[[119 120 130 121 137 122 132]
 [105 113 129 113 133 131 140]] ans = 132

[140 143 152 107 142 105 134] ans = 134

[128 121 124 136 124 104] ans = 104

[[107 121 139 122 128 129]
 [116 126 119 116 128 130]
 [128 125 132 137 138 116]] ans = 129

[106 109 111 109 111 109] ans = 109

[[113 156 111 127 133 126  99]
 [145 121 146 118 127 122 138]] ans = 99

[[126 136 133 106 130]
 [129 145 128 127 135]] ans = 130

[130 104  98 144] ans = 144
---
[[108 112 150 110]
 [149 153 144 148]] -> 153

[[128 116 130 113]
 [149 116 131 114]] -> 116

[[151 106 140 144]
 [152 118 137 137]] -> 118

[[102 106 117 148]
 [102  99 117 149]] -> 99

[[120 158 105 123]
 [121 157 104 123]] -> 157

[[107 135 108 104]
 [153 116 152 157]] -> 116
---
131,142,150,133,128,129,129
136,143,153,141,128,129,130
131,129,134,134,128,128,129
>> 131, 129

134,112,133,126,132
112,126,140,153,100
132,130,130,127,130
>> 134, 130

128,127,126,103,109 >> 128, 109

139,106,155,111,108 >> 139, 108

112,154,116,150,154,129
112,152,117,149,153,129
111,155,115,151,156,129
>> 112, 129

153,116,149,153,129
154,116,150,154,129
>> 153, 129
---
[[108 115 114 127 110 114 141 109 124 146 144]
 [112 117 147 137 144 127 139 134 124 114 125]
 [138 124 129 120 109 131 123 119 141 145 122]
 [107 146 141 136 123 150 142 130 131 109 131]
 [127 143 121 130 107 140 126 116 120 137 148]
 [143 107 150 119 121 125 144 136 109 133 136]
 [111 150 113 126 136 121 126 124 150 133 110]
 [143 109 143 109 137 117 143 122 132 142 130]] result: 143

[[127 131 127 128 131 131]
 [137 126 136 137 126 126]
 [147 127 145 145 127 127]
 [129 129 128 129 129 129]
 [127 155 127 127 153 153]
 [157 128 155 154 128 128]
 [126 142 126 126 142 142]
 [127 149 127 127 148 148]
 [149 127 148 147 127 127]
 [127 147 127 126 146 146]
 [128 129 128 128 129 129]
 [143 126 141 141 126 126]] result: 143

[[126 140 130 128 136 111 131 130]
 [126 125 132 135 131 116 129 127]
 [126 133 122 131 127 128 127 124]
 [124 150 119 118 118 149 129 124]
 [121 103 131 112 129 132 122 128]
 [112 112 143 115 123 110 126 131]] result: 112

[[134 134 133 122 136 135 120 134 122 136 133 122 122 136 122]
 [122 121 122 136 119 120 138 121 136 119 123 135 136 119 135]
 [129 130 131 119 132 131 112 131 117 132 130 120 116 134 118]
 [135 136 135 112 139 137 103 137 108 138 132 113 108 140 111]
 [128 128 127 131 127 127 133 127 131 126 127 130 131 125 130]
 [136 136 135 118 139 137 115 137 117 138 133 119 117 138 118]] result: 136

[[125 123 119 140 136 138 130]
 [127 124 117 140 135 135 130]
 [112 141 153 113 120 132 120]
 [128 120 104 145 139 139 133]
 [149 117 109 130 125 111 134]
 [119 138 155 106 117 123 121]
 [144 115 117 132 131 122 133]
 [122 130 144 117 124 129 124]] result: 122

[[121 116 152 114 136 122 128 128 144]
 [149 121 124 119 140 115 123 120 140]
 [142 120 120 121 139 117 121 125 142]
 [120 129 127 109 142 131 138 137 133]
 [145 119 121 122 140 114 122 126 141]
 [119 140 122 110 145 120 133 121 130]
 [145 120 126 127 142 112 125 122 143]] result: 145

[[118 131 144 113 133 117 141 127 131 140 128 124]
 [111 147 128 122 125 132 134 125 124 128 133 132]
 [133 128 140 127 133 137 125 125 127 124 127 109]
 [122 136 137 125 144 132 131 135 126 129 120 125]
 [123 133 132 131 129 114 129 103 138 131 129 131]
 [118 140 137 133 129 137 138 129 118 125 122 123]
 [133 133 155 128 128 111 120 106 129 145 123 125]
 [144 129 144 132 128 128 130 105 129 151 107 118]
 [127 136 144 120 131 128 134 136 128 136 116 131]
 [138 140 111 116 133 147 121 127 113 126 129 112]
 [125 133 144 125 132 126 137 138 132 133 120 127]] result: 125
---
Q:
110  122  124  135  125
132  129  138  108  151
117  107  151  114  127
A: 108

Q:
144  123  143  135
104  125  128  105
145  115  114  119
A: 128

Q:
111  127  135  114
115  130  127  134
102  139  140  136
A: 127

Q:
129  128  132  126  126  127  125
128  129  127  129  130  129  129
135  153  146  136  114  123  118
A: 129

Q:
133  124  132  128  138  134  124
130  117  130  130  127  131  126
123  110  130  125  102  113  118
A: 131

Q:
138  148  137  122  101  120
133  146  133  126  103  119
125  149  141  132  136  118
A: 103

Q:
127  132  127  150  151  123
127  128  128  149  148  132
127  115  136  108  113  138
A: 148
